Below is a small trained network, with its code and all its weights. Each question gives an input and a class and asks what happens when units are switched off, that is, made to give their printed mean instead of their output.

import numpy as np


def w(rows, s, z=0):
    codes = np.array(rows[::2]) - 128.0
    scale = np.full(codes.shape[1], s)
    scale[-1] = z or s
    return codes * scale


def f(y):
    return np.maximum(y, 0)


def log_softmax(a):
    a = a - a.max(-1, keepdims=True)
    return a - np.log(np.exp(a).sum(-1, keepdims=True))


def net(x, mask):
    res = np.array(x, float).reshape(1, 4) / 4 @ E
    y = f(res @ A[0][:, :-1].T + A[0][:, -1])
    res = res + np.where(mask, y, B[0][:, -1]) @ B[0][:, :-1]
    return log_softmax(res[-1] @ U[:, :-1].T + U[:, -1])


A, B = {}, {}
E = w([
[134,129,126,138,127,129,124,128,132,126],'x0',
[93,83,119,116,53,130,51,135,110,119],'x1',
[84,147,81,108,114,117,127,153,255,143],'x2',
[102,117,79,165,130,51,146,150,89,71],'x3',
],0.022)
A[0] = w([
[75,161,99,117,110,101,159,137,248,133,134],'neuron 1',
[64,84,84,103,20,131,50,164,199,122,22],'neuron 2',
[150,157,168,85,117,223,105,107,144,173,250],'neuron 3',
[149,70,146,120,103,147,104,104,126,72,106],'neuron 4',
[207,105,148,133,162,125,176,116,83,126,204],'neuron 5',
[92,96,106,170,121,37,180,165,113,49,129],'neuron 6',
[90,123,120,120,124,99,108,89,92,114,134],'neuron 7',
[109,73,161,148,49,135,66,104,74,127,131],'neuron 8',
[142,144,169,153,147,118,175,71,117,115,186],'neuron 9',
[115,137,100,132,110,125,119,113,101,126,94],'neuron 10',
],0.015,0.011)
B[0] = w([
[138,131,81,58,166,144,206,89,199,132,255],'neuron 1',
[47,219,178,194,178,108,36,151,108,111,223],'neuron 2',
[151,159,193,137,113,251,93,62,127,151,251],'neuron 3',
[165,99,138,81,112,95,129,108,117,164,164],'neuron 4',
[52,193,125,139,142,102,101,146,146,128,218],'neuron 5',
[139,124,31,108,145,34,128,143,89,86,225],'neuron 6',
[113,113,99,183,89,112,134,164,138,180,165],'neuron 7',
[183,66,131,97,62,128,86,95,81,120,219],'neuron 8',
[77,171,175,127,164,127,147,121,174,103,190],'neuron 9',
[133,106,135,125,114,103,122,177,148,121,143],'neuron 10',
],0.013,0.03)
U = w([
[92,182,225,162,162,177,83,115,142,124,248],'0',
[73,180,100,176,170,71,98,182,98,84,184],'1',
[190,130,160,100,151,213,227,100,228,163,2],'2',
[203,122,57,74,192,93,230,126,159,90,47],'3',
[244,68,180,127,62,180,71,97,45,136,155],'4',
[191,14,109,150,48,83,95,171,47,92,78],'5',
],0.011,0.0042)

Each question gives the input, the list of numbers given to net, and the class t.
The units are the neurons (one row each of A and B). Each row of codes is followed by its name. A weight is (code - 128) times the scale printed after its matrix; where a second scale follows, it is the last column's (A, B and U).
mask holds one flag per neuron, in row order. A switched-off neuron (its flag False) gives its mean, the last column of its row in B, instead of its output. The means were averaged over made-up inputs and are rounded, as every weight is.
A unit's drop is (log p(t) with every unit on - log p(t) with that unit switched off) / (log p(t) with every unit on - log p(t) with every unit switched off).
The circuit of an input: a set's keep is (log p(t) with only the set's units on - log p(t) with every unit switched off) / (log p(t) with every unit on - log p(t) with every unit switched off). Starting from all 10 units, units are removed one at a time, each time the one whose removal leaves the highest keep (on an exact tie, the one counted first), for as long as the keep stays at least 0.8.
circuit, biggest first: the units of the circuit, biggest drop first
k most important neurons: the k neurons with the biggest drops, biggest first
drop when u is switched off: that unit's drop, to one decimal
input [-3,4,0,-3], class 4: 3 most important neurons	(neuron 5; neuron 8; neuron 9)
input [-8,4,4,1], class 1: circuit, biggest first	(neuron 3)
input [2,-7,1,0], class 2: 2 most important neurons	(neuron 2; neuron 6)
input [3,0,6,-1], class 2: 2 most important neurons	(neuron 1; neuron 5)
input [6,-6,-7,1], class 1: 2 most important neurons	(neuron 3; neuron 5)
input [6,-1,-2,1], class 1: 2 most important neurons	(neuron 3; neuron 1)
input [1,2,0,-7], class 4: 2 most important neurons	(neuron 5; neuron 9)
input [-8,-1,-7,2], class 1: 2 most important neurons	(neuron 5; neuron 3)
input [-3,6,-7,1], class 5: drop when neuron 8 is switched off	0.0
input [-3,2,-8,-5], class 4: drop when neuron 8 is switched off	1.8
input [-1,-1,7,-4], class 2: drop when neuron 1 is switched off	8.3
input [-3,-1,1,5], class 3: 2 most important neurons	(neuron 2; neuron 5)
